sos: [ 37.2 -14.3 -33.5   5.1 -10.3 -67.0 -80.0  -7.3 -18.7  53.6  39.3 -13.0
  37.4 -22.0  -9.2 -14.2  67.6  17.6 -46.0 -12.1 -30.9  25.6  35.0 -61.8
   1.5 -28.6   9.0  59.5  -2.9 -31.2 -32.7]
ret: [-33.9  28.9  15.9  -3.7  18.0  47.5  85.6  -0.1  10.4 -57.2 -36.3  16.9
 -31.5  36.2  -1.0   0.8 -38.1 -13.6  25.4 -16.7  53.2 -18.3  -0.4  86.4
   7.3  19.9 -10.2 -59.6   4.6  26.0  30.6]
podum: [-13.8 -27.2  40.6  -4.2 -14.9  52.0   2.6  16.5  21.0  -3.0 -13.7  -5.5
 -18.5 -23.5  22.2  31.6 -75.1 -12.0  49.6  61.4 -40.2 -19.9 -78.2 -40.8
 -19.8  21.2  -3.7  18.3  26.8 -70.7 -30.0]
mak: [-35.0   1.3  42.2  -5.3   2.8  72.3  63.8  11.7  23.6 -44.0 -36.6   7.3
 -36.5   8.6  16.6  23.7 -82.5 -18.1  54.5  32.3   8.9 -27.7 -56.5  33.4
  -9.4  30.0  -9.9 -30.4  22.5 -32.6   0.6]
pomaf: [ 37.2 -14.3 -33.5   5.1 -10.3 -67.0 -80.0  -7.3 -18.7  53.6  39.3 -13.0
  37.4 -22.0  -9.2 -14.2  67.6  17.6 -46.0 -12.1 -30.9  25.6  35.0 -61.8
   1.5 -28.6  10.5  46.5 -15.8   7.3 -14.7]
nazun: [-18.6 -23.0  43.1  -6.2 -12.9  58.4  14.3  16.2  22.5 -10.7 -19.0  -4.1
 -22.3 -19.2  23.3  32.2 -79.9 -12.6  53.1  58.2 -33.5 -22.2 -77.5 -28.9
 -19.2  24.3  -5.9   9.4  26.7 -66.7 -26.1]
Rusa: [ 23.7 -36.8   2.5   0.7 -23.3 -20.0 -74.3   7.2  -0.3  49.8  25.9 -17.4
  21.1 -41.9  10.4  12.2   1.1   7.0  -0.5  41.0 -63.8   8.1 -33.2 -93.2
 -15.7  -7.6   6.6  59.2   7.4 -53.8 -39.6]
fole: [ 24.5 -35.9   1.6   1.5 -22.3 -22.7 -75.0   6.1  -1.1  49.8  26.2 -16.8
  22.7 -42.2   9.8  11.5   3.7   8.2  -2.9  39.4 -64.0   8.5 -30.6 -93.7
 -15.4  -9.3   7.3  59.7  20.7 -73.3 -39.8]
migum: [-35.0   1.3  42.2  -5.3   2.8  72.3  63.8  11.7  23.6  47.0 -36.6 -17.5
  18.5   8.6  16.6  23.7 -82.5 -18.1  54.5  32.3   8.9 -27.7 -56.5  33.4
  -9.4  30.0  -9.9 -30.4  22.5 -32.6   0.6]
Begak: [ 24.5 -35.9   1.6   1.5 -22.3 -22.7 -75.0   6.1  -1.1  49.8  26.2 -16.8
  22.7 -42.2   9.8  11.5   3.7   8.2  -2.9  39.4 -64.0   8.5 -30.6 -93.7
 -15.4  -9.3   7.3  59.7   6.5 -51.9 -39.3]
Rosev: [  7.2 -38.3  24.1  -1.4 -21.7  14.6 -45.0  12.2  11.7  29.2   9.6 -13.8
   2.7 -39.8  18.3  25.0 -38.4  -1.5  25.2  57.7 -62.1  -5.4 -62.5 -81.0
 -20.0   5.9   1.9  46.4  19.0 -70.8 -41.1]
Zek: [ 30.7   8.1 -45.0   5.6   3.5 -71.0 -48.1 -14.0 -25.1  33.2  31.2  -3.7
  32.5   2.3 -20.0 -28.4  85.6  16.9 -56.4 -44.3   7.0  27.1  68.6  -9.7
  14.0 -28.7   8.5  15.6 -25.1  48.4  10.7]
has: [ 8.2  3.7 11.5  9.8]
no
has: [  1.6   1.4 -22.3 -22.7]
no
has: [ 8.2 -2.8 39.4]
no
has: [15.9 -3.7]
yes
has: [ 12.2  10.4 -41.9]
no
has: [-82.5 -18.1  54.5]
yes

tomem: [ 1.1 -6.9  2.2 -2.5 -7.0 -0.6]
suna: [ 2.4 -3.6 -5.0 -3.9 -0.8 -2.7]
Tiba: [ 2.4 -3.6 66.2 -3.9 -0.8 -2.7]
Sogim: [ 1.4  2.5  0.3  0.9 -3.7  3.3]
has: [ 2.4 -3.6]
yes
has: [-3.6 66.3]
no

zuk: [  0.5  50.5 -33.1  47.4   3.0  12.8 -26.9 -43.5  -4.1 -23.1 -31.7  28.5
 -13.6  -2.6  11.1  -3.8 -10.5 -15.3  23.2   5.8  21.1   3.0 -20.7  49.1
 -30.0   0.7   6.0 -10.5   2.4]
ziz: [ 42.5 -13.4  -6.0  35.5  17.9  25.2  59.2 -30.4  21.3 -24.1   4.7  15.0
  14.9 -18.1 -41.2 -43.1  -7.4  20.9 -19.3 -31.3 -33.6   1.2  28.4 -23.5
  -5.9  41.6  -4.2  -9.4  46.0]
Pagak: [-50.4 -30.9 -31.1 -26.6  16.2  -2.5  70.2 -17.4 -24.5  17.6   5.4 -35.5
   1.6   6.6  64.5  19.5  32.4  34.3  -7.8   5.5  22.1  34.2 -38.5 -33.4
 -14.3  -8.5  29.0  28.2  -9.4]
Gele: [  1.2  16.0 -35.7  -6.5 -14.7  43.0  37.4  10.3 -15.4  22.2 -26.8 -99.6
  37.6 -46.5 -42.8 -38.3  78.9  68.7  -5.4 -46.7  55.2  47.1  20.4 -38.9
 -39.1 -50.3  38.0   5.9 -29.1]
lupas: [-57.4 -39.2 -16.3 -18.1  38.6  32.3  69.7  -6.4 -20.3  12.7  -4.6 -44.9
  15.1 -11.7  43.6  13.1  31.6  48.7  22.2  -8.9  57.7  18.1 -23.1 -58.5
 -11.3 -19.0  25.0   6.2  11.1]
vara: [-18.5 -22.7  77.1 -62.0  20.2  20.2   1.2  12.2 -24.9  -8.7  25.6  10.6
  -5.4   2.5 -24.4  33.8 -21.8 -19.8   6.6  54.2 -12.0 -21.8 -10.1  11.8
 -12.4 -44.2  14.1 -11.4 -54.7]
legef: [  6.2   6.7  35.9 -12.9  43.6   8.9   5.7  17.7  -3.7  42.2   5.4 -17.9
  -6.1 -23.3   4.8   0.8  42.4  15.2   6.0  16.3  34.9   7.5   5.1  16.4
  -5.5  -6.3   6.5  22.7  12.2]
Viru: [ -6.9  -7.5  16.7  -8.6  -5.0  24.6   6.8  16.8   0.2  30.7  34.3 -12.2
 -20.1  20.2  13.7   7.9  20.4   0.7  28.0  23.2  -3.7 -17.1  -8.8  26.0
  -2.2  36.7  -9.9  -9.9 -33.6]
par: [ 34.8  12.2 -13.8  10.7 -10.5  46.3  30.5  -8.5  49.6   1.4  15.2   1.8
   3.0  -1.0 -68.7 -15.8  67.7  22.0   1.7 -40.1 -37.7  48.3  -6.3 -36.6
  22.2  -7.7  30.2  19.4   7.6]
zamod: [ 47.4 -30.4  -6.7  25.8  33.1  25.9  77.7 -53.4  17.2  -4.9  -3.6  21.7
  26.0 -15.6 -41.5 -42.4 -24.1   5.9 -22.0 -53.3 -25.2  -9.7  42.4  -1.1
   4.5  52.1  15.5 -10.9  57.5]
has: [ 5.7 17.7]
yes
has: [-19.0  25.0   6.2]
yes

bibu: [  0.2  -2.9  -2.7  13.7   0.5  -4.3   5.3  -2.5  -4.1   3.9  -6.5  -5.2
   8.0  -3.8  12.4   6.8   4.8 -21.1 -10.0   0.6 -17.6  -1.3 -12.3  -3.9
  -0.1   1.9  15.8  -5.9   5.4   0.2 -13.4  12.5  -8.0   1.5   5.8   6.1
  -0.3 -16.7   5.6   5.9  -3.0   2.8  -3.6]
bod: [ -4.8  -1.9 -11.2  39.7   6.7  -6.5  -5.3   5.6  51.4   2.6  -0.8   4.6
  21.2  32.7  27.5  29.7  -7.3 -66.0 -23.6 -45.8 -33.7  16.8 -19.6  28.1
   6.0  -5.2 -50.2 -13.7 -31.7   5.5 -48.4  31.3 -35.8  54.2   8.0  -9.5
   2.4   2.4   9.1  37.3 -15.9  -6.1  16.3]
pupud: [ -4.9  -0.9 -12.9  43.6   9.3  -4.4 -11.2  10.3  77.0   1.4   4.8   9.4
  24.1  47.9  28.8  34.9   2.4 -82.3 -29.2 -62.8 -39.7  22.2 -16.4  38.3
   8.1  -8.0 -73.8 -14.6 -45.2   4.3 -59.0  35.2 -45.3  75.0   6.6 -17.3
   1.5  19.9  10.1  40.2 -19.4  -3.3  27.8]
luk: [ -0.7  -1.9   0.7   0.6  -3.0  -4.3   8.7  -6.5 -32.1   2.4  -9.1  -7.0
  -0.9 -18.7   2.8  -3.3   0.6  14.3   4.8  19.5   3.4  -5.9  -8.4 -11.7
  -2.4   3.5  29.7  -0.9  16.4   2.8   8.5  -0.8   8.9 -24.0   3.7  11.0
   1.7 -27.6   0.1   1.4   2.9  -5.1 -15.6]
Lal: [ -0.7  -1.9   0.7   0.6  -3.0  -4.3   8.7  -6.5 -32.1   2.4  -9.1  -7.0
  -0.9 -18.7   2.8  -3.3   0.6  14.3   4.8  19.5   3.4  -5.9  -8.4 -11.7
  -2.4  -2.0 -20.2  -2.0  -9.5   6.3  -4.3   2.9  -2.8   6.4   1.5  -2.0
   3.8  -6.9  -1.4  17.6  -3.1 -13.0  -1.9]
gemad: [ -5.5  -2.1 -11.1  39.7   5.9  -7.6  -3.5   4.0  43.3   2.9  -3.0   3.4
  20.5  28.5  27.7  28.9   1.7 -60.3 -21.1 -41.5 -30.7  16.0 -21.5  26.4
   5.5  -4.6 -45.7 -13.6 -28.8   6.9 -45.5  30.4 -33.1  48.3   8.7  -7.2
   3.3  -4.5   8.5  39.1 -15.2  -9.1  12.1]
seka: [ -4.9  -0.9 -12.9  43.6   9.3  -4.4 -11.2  10.3  77.0   1.4   4.8   9.4
  24.1  47.9  28.8  34.9   2.4 -82.3 -29.2 -62.8 -39.7  22.2 -16.4  38.3
   8.1  -8.0 -73.8 -14.6 -45.2   2.9  -5.3   2.4  -4.4  10.3   0.1  -3.9
   1.7   2.9  -0.6  10.0  -2.7  -6.0   3.0]
Lali: [ -4.8  -1.9 -11.2  39.7   6.7  -6.5  -5.3   5.6  51.4   2.6  -0.8   4.6
  21.2  32.7  27.5  29.7   2.4 -66.0 -23.6 -45.8 -33.7  16.8 -19.6  28.1
   6.0  -5.2 -50.2 -13.7 -31.7   5.5 -48.4  31.3 -35.8  54.2   8.0  -9.5
   2.4   2.4   9.1  37.3 -15.9  -6.1  16.3]
has: [-2.0  3.8 -6.9 -1.4]
yes
has: [-73.8  -8.0   8.1]
no
has: [-3.5  4.0]
yes
has: [ 2.4  2.4  9.1 37.3]
yes

